Where the symbols take the objects:
at | x w h s
q128 | q695 q392 q569 q970
q361 | q738 q933 q749 q462
q373 | q782 q837 q822 q420
q208 | q839 q948 q281 q750
q627 | q917 q742 q208 q939
q390 | q85 q277 q802 q782
q391 | q420 q802 q59 q130
q750 | q948 q776 q273 q56
q359 | q142 q814 q939 q100
q711 | q143 q783 q73 q849
q970 | q392 q382 q375 q156
q748 | q223 q341 q361 q13
q270 | q417 q78 q831 q738
q130 | q802 q264 q774 q822
q831 | q435 q589 q143 q929
q783 | q711 q849 q142 q207
q281 | q964 q234 q382 q273
q888 | q928 q143 q761 q711
q223 | q657 q748 q738 q341
q964 | q645 q281 q970 q234
q742 | q627 q939 q948 q162
q417 | q13 q270 q435 q78
q681 | q761 q73 q917 q142
q462 | q933 q435 q928 q831
q456 | q569 q375 q782 q694
q233 | q439 q637 q172 q407
q277 | q390 q782 q130 q373
q439 | q158 q233 q977 q637
q882 | q59 q774 q407 q71
q341 | q748 q13 q933 q417
q236 | q228 q977 q756 q172
q807 | q694 q85 q420 q390
q100 | q814 q409 q704 q917
q13 | q341 q417 q462 q270
q845 | q876 q498 q13 q756
q695 | q273 q128 q534 q392
q822 | q264 q3 q158 q679
q992 | q749 q928 q207 q888
q330 | q407 q228 q845 q236
q420 | q837 q391 q679 q802
q143 | q888 q711 q681 q783
q409 | q100 q917 q408 q627
q142 | q73 q359 q742 q814
q704 | q162 q408 q56 q839
q679 | q3 q59 q233 q882
q782 | q277 q373 q264 q837
q802 | q391 q130 q882 q264
q435 | q462 q831 q888 q589
q809 | q172 q876 q748 q845
q569 | q534 q456 q277 q375
q381 | q207 q761 q100 q681
q977 | q236 q172 q657 q809
q645 | q56 q964 q392 q281
q534 | q97 q569 q390 q456
q876 | q809 q845 q341 q498
q738 | q78 q361 q929 q933
q382 | q970 q156 q694 q97
q498 | q845 q756 q417 q657
q849 | q783 q207 q359 q381
q234 | q281 q273 q156 q695
q756 | q498 q657 q270 q223
q56 | q776 q645 q128 q964
q78 | q270 q738 q589 q361
q761 | q381 q681 q409 q73
q933 | q361 q462 q992 q435
q408 | q704 q839 q645 q208
q156 | q382 q97 q807 q534
q97 | q156 q534 q85 q569
q73 | q681 q142 q627 q359
q228 | q330 q236 q498 q977
q939 | q742 q162 q750 q704
q162 | q939 q704 q776 q408
q774 | q882 q71 q330 q158
q264 | q130 q822 q71 q3
q158 | q71 q439 q236 q233
q172 | q977 q809 q223 q876
q657 | q756 q223 q78 q748
q928 | q992 q888 q381 q143
q59 | q679 q882 q637 q774
q392 | q128 q970 q456 q382
q3 | q822 q679 q439 q59
q407 | q637 q330 q876 q228
q929 | q589 q749 q783 q992
q85 | q807 q390 q391 q277
q749 | q929 q992 q849 q928
q589 | q831 q929 q711 q749
q839 | q408 q208 q964 q948
q837 | q373 q420 q3 q391
q375 | q456 q694 q373 q807
q814 | q359 q100 q162 q409
q637 | q233 q407 q809 q330
q694 | q375 q807 q837 q85
q776 | q750 q56 q695 q645
q273 | q234 q695 q97 q128
q917 | q409 q627 q839 q742
q207 | q849 q381 q814 q761
q71 | q774 q158 q228 q439
q948 | q208 q750 q234 q776

In the rows, 53 stands for zero.

The rows follow the links: the fewer symbols apart two objects are, the more alike their rows tend to be.

Each row is also shifted at random along 5 hidden directions that mean nothing.

Rows with their objects:
 61   57   45   62   46   56   48   55   55   55   57   51   69   64   51   58   49   62   53   52   47   55   54   57   52   56   53   53   51   44   53   46   55   52   57   56   55   51   56   55   57   56   61   58   53   52   54 -> q782
 51   52   51   52   44   53   52   42   46   60   53   48   60   62   55   58   50   59   51   60   51   56   54   59   56   59   47   52   49   53   49   54   56   51   64   52   56   57   50   62   64   47   56   59   58   53   51 -> q637
 38   55   59   50   51   53   55   57   62   46   61   57   47   49   50   51   48   46   59   51   55   56   46   50   56   51   56   57   53   54   50   53   47   51   48   51   47   52   58   51   49   56   53   49   60   51   43 -> q382
 68   58   60   46   51   51   62   47   66   48   57   64   50   53   46   42   46   57   51   50   54   53   48   56   47   55   59   60   45   47   58   48   44   55   48   58   47   62   49   47   51   54   55   40   57   49   49 -> q695
 53   59   50   57   48   48   47   41   55   51   62   44   60   66   59   63   46   49   54   51   50   65   45   49   62   54   40   51   54   50   49   63   55   56   61   60   53   44   61   76   56   48   59   55   56   53   49 -> q569
 21   61   66   54   48   57   67   39   55   49   46   61   53   57   60   53   56   52   47   49   49   58   51   51   45   55   49   45   55   55   54   55   53   57   58   62   52   55   48   51   58   55   43   39   55   51   48 -> q73
 72   46   43   52   52   56   51   56   56   54   59   55   50   46   46   42   48   51   55   53   58   49   54   51   48   55   54   62   50   47   52   51   44   50   44   50   46   57   50   57   46   50   59   56   54   58   53 -> q130
 50   57   50   55   57   60   52   37   49   58   49   51   61   56   60   42   53   62   57   53   53   48   56   53   46   51   60   46   51   55   50   51   54   57   55   57   55   45   49   58   55   47   53   56   49   49   57 -> q748
 54   62   66   46   57   46   65   43   58   48   56   67   43   61   44   55   53   43   47   45   53   54   50   52   56   58   57   52   53   59   57   54   55   48   57   48   42   64   55   39   49   52   46   47   56   48   51 -> q408
 52   40   41   56   48   58   55   78   57   52   53   61   41   37   43   51   56   41   55   54   56   53   59   46   56   57   48   65   63   51   49   50   47   38   41   39   44   61   57   40   42   67   51   59   59   63   51 -> q373
 69   58   51   43   54   53   44   45   60   57   58   59   57   55   47   37   45   77   64   58   60   44   54   68   50   46   80   56   34   54   53   38   48   50   55   50   59   52   58   38   57   50   61   60   54   39   57 -> q882
 43   60   69   46   51   48   60   49   57   48   51   58   52   54   52   53   54   62   50   54   52   52   49   61   49   49   59   52   44   53   59   48   53   60   55   60   59   58   49   42   60   55   49   40   54   45   50 -> q814
 71   52   63   46   64   53   58   51   48   55   51   54   46   53   47   48   55   48   48   52   55   44   57   54   51   54   61   51   54   59   59   51   56   53   52   46   48   60   47   42   48   47   48   52   49   51   56 -> q992
 37   39   44   61   48   57   50   71   42   59   51   41   51   45   54   63   58   41   52   60   52   53   58   47   56   57   39   55   65   53   47   57   56   48   50   43   52   53   52   61   53   54   52   62   55   64   49 -> q236
 68   55   66   43   57   41   52   57   55   48   56   50   47   52   50   58   52   54   50   54   56   52   49   58   57   48   58   57   44   55   63   54   53   60   52   56   57   57   53   48   55   50   54   44   51   48   53 -> q627
 45   59   68   55   58   66   70   43   60   52   43   69   50   53   54   37   56   52   53   50   49   54   56   48   44   55   58   48   58   59   50   50   47   54   54   55   44   53   47   40   50   60   42   42   56   50   49 -> q681
 28   50   40   53   48   51   42   59   53   52   59   47   52   44   57   55   51   54   62   56   57   52   50   51   54   48   53   56   51   51   47   53   52   50   48   50   58   48   60   60   51   52   58   62   54   54   52 -> q679
 42   62   64   50   48   46   56   42   54   48   50   51   60   60   58   60   53   65   47   52   49   55   48   61   48   50   53   47   43   50   60   52   56   65   59   68   63   54   48   55   64   51   52   40   50   47   52 -> q359
 34   52   42   52   46   51   47   61   55   51   61   49   54   47   51   54   50   56   58   53   55   48   51   55   49   50   57   57   49   47   52   49   51   50   44   52   56   54   56   54   51   53   60   58   53   54   51 -> q264
 31   59   54   48   54   43   60   43   47   48   52   56   45   56   54   62   60   47   42   45   53   50   51   51   48   57   50   45   56   57   59   59   63   50   53   55   51   64   49   50   50   47   46   49   48   53   59 -> q711
 53   48   46   57   56   59   52   55   42   59   55   43   59   54   54   52   52   48   52   53   52   46   56   50   48   56   51   51   58   51   51   53   55   53   50   49   50   52   47   62   52   46   55   60   48   59   54 -> q876
 44   51   52   51   49   57   53   43   51   57   53   55   52   56   54   49   50   55   58   60   55   57   54   54   56   55   50   54   52   57   43   55   49   48   61   47   52   51   56   57   57   51   52   59   61   53   48 -> q158
 58   56   56   55   49   60   51   38   51   61   53   51   67   67   54   49   47   67   57   60   50   54   56   61   54   55   59   50   47   54   46   48   54   52   66   53   55   49   54   56   65   49   56   60   57   47   50 -> q233
 38   54   46   57   58   62   48   52   47   58   52   47   61   53   56   48   54   56   57   52   52   44   56   51   46   50   62   48   55   54   50   49   57   54   50   52   54   46   51   55   51   49   55   61   45   51   56 -> q756
 47   52   61   48   55   58   55   53   52   58   43   59   50   48   54   42   57   67   58   61   57   48   60   60   48   48   67   51   47   62   50   44   51   52   56   49   60   52   50   37   59   57   48   53   55   47   53 -> q78
 64   46   56   52   63   51   48   68   44   54   50   44   47   46   53   57   59   45   51   56   55   48   57   50   57   50   53   52   59   58   57   55   58   55   49   46   55   52   50   50   48   51   51   56   47   57   56 -> q749
 53   52   50   58   51   54   46   64   60   47   59   47   59   48   57   55   48   52   59   51   52   57   47   50   55   47   49   56   54   46   52   56   47   60   46   60   54   42   58   63   52   57   60   49   52   53   48 -> q392
 53   49   38   59   45   45   40   68   53   52   56   46   55   52   54   69   54   53   54   54   51   62   54   51   64   53   40   57   57   47   52   56   58   48   54   53   60   49   64   60   54   59   59   63   53   59   57 -> q85
 30   51   41   57   42   50   48   71   54   51   56   53   53   49   49   67   56   54   53   53   49   55   54   55   58   55   49   57   56   48   52   47   58   42   51   48   57   58   62   43   53   64   55   61   55   56   53 -> q277
 49   61   53   55   52   51   58   56   61   48   52   63   53   56   49   57   56   56   50   46   50   56   53   54   53   53   57   50   55   51   59   49   56   49   53   56   51   57   57   39   50   63   50   51   52   50   58 -> q776
 34   46   41   57   55   57   48   54   45   56   49   46   49   43   62   51   58   46   56   54   56   50   56   43   50   51   46   49   62   55   47   60   55   52   48   50   55   46   52   65   48   50   50   61   49   61   55 -> q223

Start, symbols taken left to right, then the object you end at.
Answer with the object's name.
 59   52   56   59   68   61   54   59   48   55   48   50   51   50   54   49   58   45   54   49   51   49   58   45   52   51   58   46   64   60   54   54   56   54   49   46   47   45   53   47   45   54   46   56   46   54   56
x h h w: q409
 35   61   63   49   57   50   62   41   45   52   54   52   52   63   52   59   56   46   43   47   51   47   53   54   49   57   56   46   55   59   57   54   62   52   56   51   48   61   48   49   54   45   47   51   49   49   53
s s h h w: q939
 55   61   58   40   47   38   53   41   60   46   65   57   48   59   47   57   46   56   52   52   57   55   44   61   57   53   56   60   39   52   59   53   51   51   56   55   53   63   57   53   56   46   58   48   59   47   51
h h w x x: q420
 68   60   56   47   50   44   49   43   61   48   63   51   58   59   52   53   44   61   52   50   54   54   43   60   53   50   56   58   39   45   58   52   49   61   53   64   56   54   54   61   57   47   62   46   52   47   52
x w h x w: q375
 73   59   68   48   57   48   53   48   56   50   54   50   59   58   54   52   49   63   51   54   52   53   50   62   52   47   62   52   41   51   61   50   52   67   56   62   58   50   49   52   60   50   56   42   49   45   52
s x x w x w: q917
 56   49   38   57   48   54   44   63   54   53   60   46   60   50   52   54   49   57   55   52   52   49   51   54   49   51   52   58   49   42   54   49   51   54   45   56   55   52   53   62   52   51   63   57   50   56   55
h h s w w: q977
 49   52   51   57   55   54   58   48   52   50   43   56   47   48   61   52   60   45   49   47   52   57   54   42   50   56   39   48   63   54   52   63   53   57   52   59   51   51   49   59   48   55   46   47   50   61   58
h s w h: q208
 81   55   52   52   65   52   50   53   53   54   46   56   51   49   53   44   59   59   53   48   56   47   57   53   49   48   64   49   52   55   60   50   55   56   49   54   56   51   51   43   47   54   53   54   43   51   66
h w h w x s w: q408
 38   56   50   48   50   50   58   40   44   56   57   51   56   60   49   54   53   53   46   51   53   41   52   58   44   58   57   53   48   50   56   51   59   50   53   50   51   66   45   55   55   40   54   55   51   52   55
h w x x: q341
 32   56   65   43   48   45   55   51   46   54   51   49   54   56   51   62   56   65   49   60   54   47   53   68   51   50   61   51   42   56   59   46   60   55   61   53   65   62   48   41   67   48   50   50   53   46   51
s h s x x x: q888
 20   55   44   42   42   41   51   46   54   50   62   53   49   50   50   58   51   56   53   54   58   48   47   59   50   52   56   58   42   49   53   51   54   47   49   52   57   63   55   55   55   45   57   56   56   51   53
h h h w: q223
 57   46   48   54   55   61   45   58   54   58   51   55   49   44   53   42   51   56   67   61   59   54   57   50   58   49   59   55   55   60   43   51   47   47   53   43   53   44   59   49   51   57   54   63   58   52   50
w s x x x: q71
 60   42   45   55   57   59   50   63   44   58   52   46   52   48   50   51   55   46   52   55   54   46   59   49   52   56   51   56   58   52   52   53   54   50   46   45   49   55   47   57   48   49   54   61   51   61   54
w s w h: q270
 56   59   49   54   46   56   55   49   56   55   59   55   67   65   46   52   47   64   51   51   48   49   53   62   47   57   61   56   44   43   56   42   53   51   54   56   51   61   51   49   57   53   61   55   54   48   53
w w w s w w w: q679
 60   40   60   49   56   56   57   60   48   57   41   57   39   39   52   44   59   48   54   62   58   54   59   49   54   53   49   57   57   62   49   56   46   51   51   44   52   54   46   47   52   56   45   50   59   59   50
w s w w: q589
 77   51   59   55   56   68   56   51   50   64   51   55   65   63   46   41   48   63   55   60   50   47   60   61   50   56   67   53   49   53   50   42   51   52   60   47   50   53   48   45   59   52   55   59   56   47   50
s x h h h s: q929
 57   50   44   58   46   52   51   61   56   53   55   57   53   55   48   59   52   52   53   53   51   57   55   53   59   57   49   58   56   49   51   50   54   44   54   49   52   57   60   49   52   60   56   59   57   55   54
w s w s h: q59
 67   51   73   51   60   61   69   46   58   50   47   62   46   51   53   42   51   42   50   54   53   59   51   47   51   56   49   53   57   58   52   59   43   58   52   53   41   54   45   53   51   53   45   37   59   53   43
s s h h w w: q695
 63   52   54   53   59   54   67   36   51   52   45   63   41   53   55   46   58   38   44   45   54   56   55   39   49   61   38   48   65   57   51   66   52   54   53   54   41   58   44   61   44   49   42   45   52   63   57
h s s x s x: q917
